Below are the code and all the weights of a small trained network. Each question names an input and a class and asks about switching units off, where a switched-off unit gives its printed mean instead of its output.

import numpy as np


def w(rows, s, z=0):
    codes = np.array(rows[::2]) - 128.0
    scale = np.full(codes.shape[1], s)
    scale[-1] = z or s
    return codes * scale


def f(y):
    return np.maximum(y, 0)


def log_softmax(a):
    a = a - a.max(-1, keepdims=True)
    return a - np.log(np.exp(a).sum(-1, keepdims=True))


def net(x, mask):
    res = np.array(x, float).reshape(1, 7) / 4 @ E
    y = f(res @ A[0][:, :-1].T + A[0][:, -1])
    res = res + np.where(mask, y, B[0][:, -1]) @ B[0][:, :-1]
    return log_softmax(res[-1] @ U[:, :-1].T + U[:, -1])


A, B = {}, {}
E = w([
[57,75,251,133,165,183],'x0',
[114,137,149,133,115,76],'x1',
[148,233,137,233,193,165],'x2',
[120,124,122,145,125,128],'x3',
[127,135,136,115,127,119],'x4',
[127,121,114,128,142,125],'x5',
[115,117,106,156,129,143],'x6',
],0.014)
A[0] = w([
[156,165,92,126,136,110,190],'N1',
[105,137,176,155,170,133,115],'N2',
[92,196,157,196,224,131,120],'N3',
[113,85,187,141,166,141,130],'N4',
[150,157,106,169,178,124,116],'N5',
[144,133,73,134,116,119,254],'N6',
[98,131,88,119,171,147,92],'N7',
[144,137,105,99,56,102,219],'N8',
[153,193,136,118,137,106,114],'N9',
[92,64,152,83,113,150,137],'N10',
[138,252,114,161,116,148,129],'N11',
[165,96,50,122,57,141,219],'N12',
[108,105,175,144,126,150,149],'N13',
[103,9,137,98,105,129,184],'N14',
],0.016,0.008)
B[0] = w([
[138,163,165,186,57,115,204],'N1',
[146,101,160,69,196,175,192],'N2',
[153,197,161,80,128,211,254],'N3',
[159,95,234,72,218,131,207],'N4',
[197,172,188,107,120,113,195],'N5',
[134,121,93,141,77,87,214],'N6',
[82,135,148,136,159,150,139],'N7',
[99,107,122,84,41,176,218],'N8',
[113,137,190,147,115,152,177],'N9',
[90,107,168,173,150,68,216],'N10',
[162,183,131,206,135,169,243],'N11',
[112,118,89,106,59,118,232],'N12',
[124,109,143,78,219,95,193],'N13',
[66,90,117,163,163,7,250],'N14',
],0.011,0.019)
U = w([
[97,74,70,75,11,140,218],'0',
[207,194,125,230,93,148,118],'1',
[124,58,132,121,194,88,179],'2',
[196,137,140,59,215,216,1],'3',
],0.012,0.0031)

Each question gives the input, the list of numbers given to net, and the class t.
The units are the neurons (one row each of A and B). Each row of codes is followed by its name. A weight is (code - 128) times the scale printed after its matrix; where a second scale follows, it is the last column's (A, B and U).
mask holds one flag per neuron, in row order. A switched-off neuron (its flag False) gives its mean, the last column of its row in B, instead of its output. The means were averaged over made-up inputs and are rounded, as every weight is.
A unit's drop is (log p(t) with every unit on - log p(t) with that unit switched off) / (log p(t) with every unit on - log p(t) with every unit switched off).
The circuit of an input: a set's keep is (log p(t) with only the set's units on - log p(t) with every unit switched off) / (log p(t) with every unit on - log p(t) with every unit switched off). Starting from the 12 units with the biggest drops (on a tie, the unit counted first), units are removed one at a time, each time the one whose removal leaves the highest keep (on an exact tie, the one counted first), for as long as the keep stays at least 0.8.
units of the circuit, in order: the units of the circuit, biggest drop first
unit that matters most: the unit with the biggest drop
k most important neurons: the k neurons with the biggest drops, biggest first
drop when u is switched off: that unit's drop, to one decimal
input [2,-6,0,2,-6,4,-7], class 2: unit that matters most => N3
input [0,-5,-1,-7,-1,-8,0], class 0: units of the circuit, in order => [N4 N11]
input [1,3,-7,-3,-7,-4,-4], class 2: 2 most important neurons => [N14 N10]
input [-6,6,0,7,3,2,2], class 0: 2 most important neurons => [N8 N12]
input [7,0,1,-1,4,7,3], class 3: 3 most important neurons => [N3 N2 N4]
input [1,-1,-8,7,-2,0,1], class 2: 2 most important neurons => [N14 N10]
input [-8,-5,0,0,1,-5,-1], class 0: 2 most important neurons => [N12 N8]
input [-8,7,0,-6,8,7,-8], class 0: 2 most important neurons => [N8 N12]
input [-6,-2,0,7,-7,7,-3], class 0: drop when N8 is switched off => 0.1
input [1,0,1,-6,-3,1,1], class 3: drop when N14 is switched off => 1.8
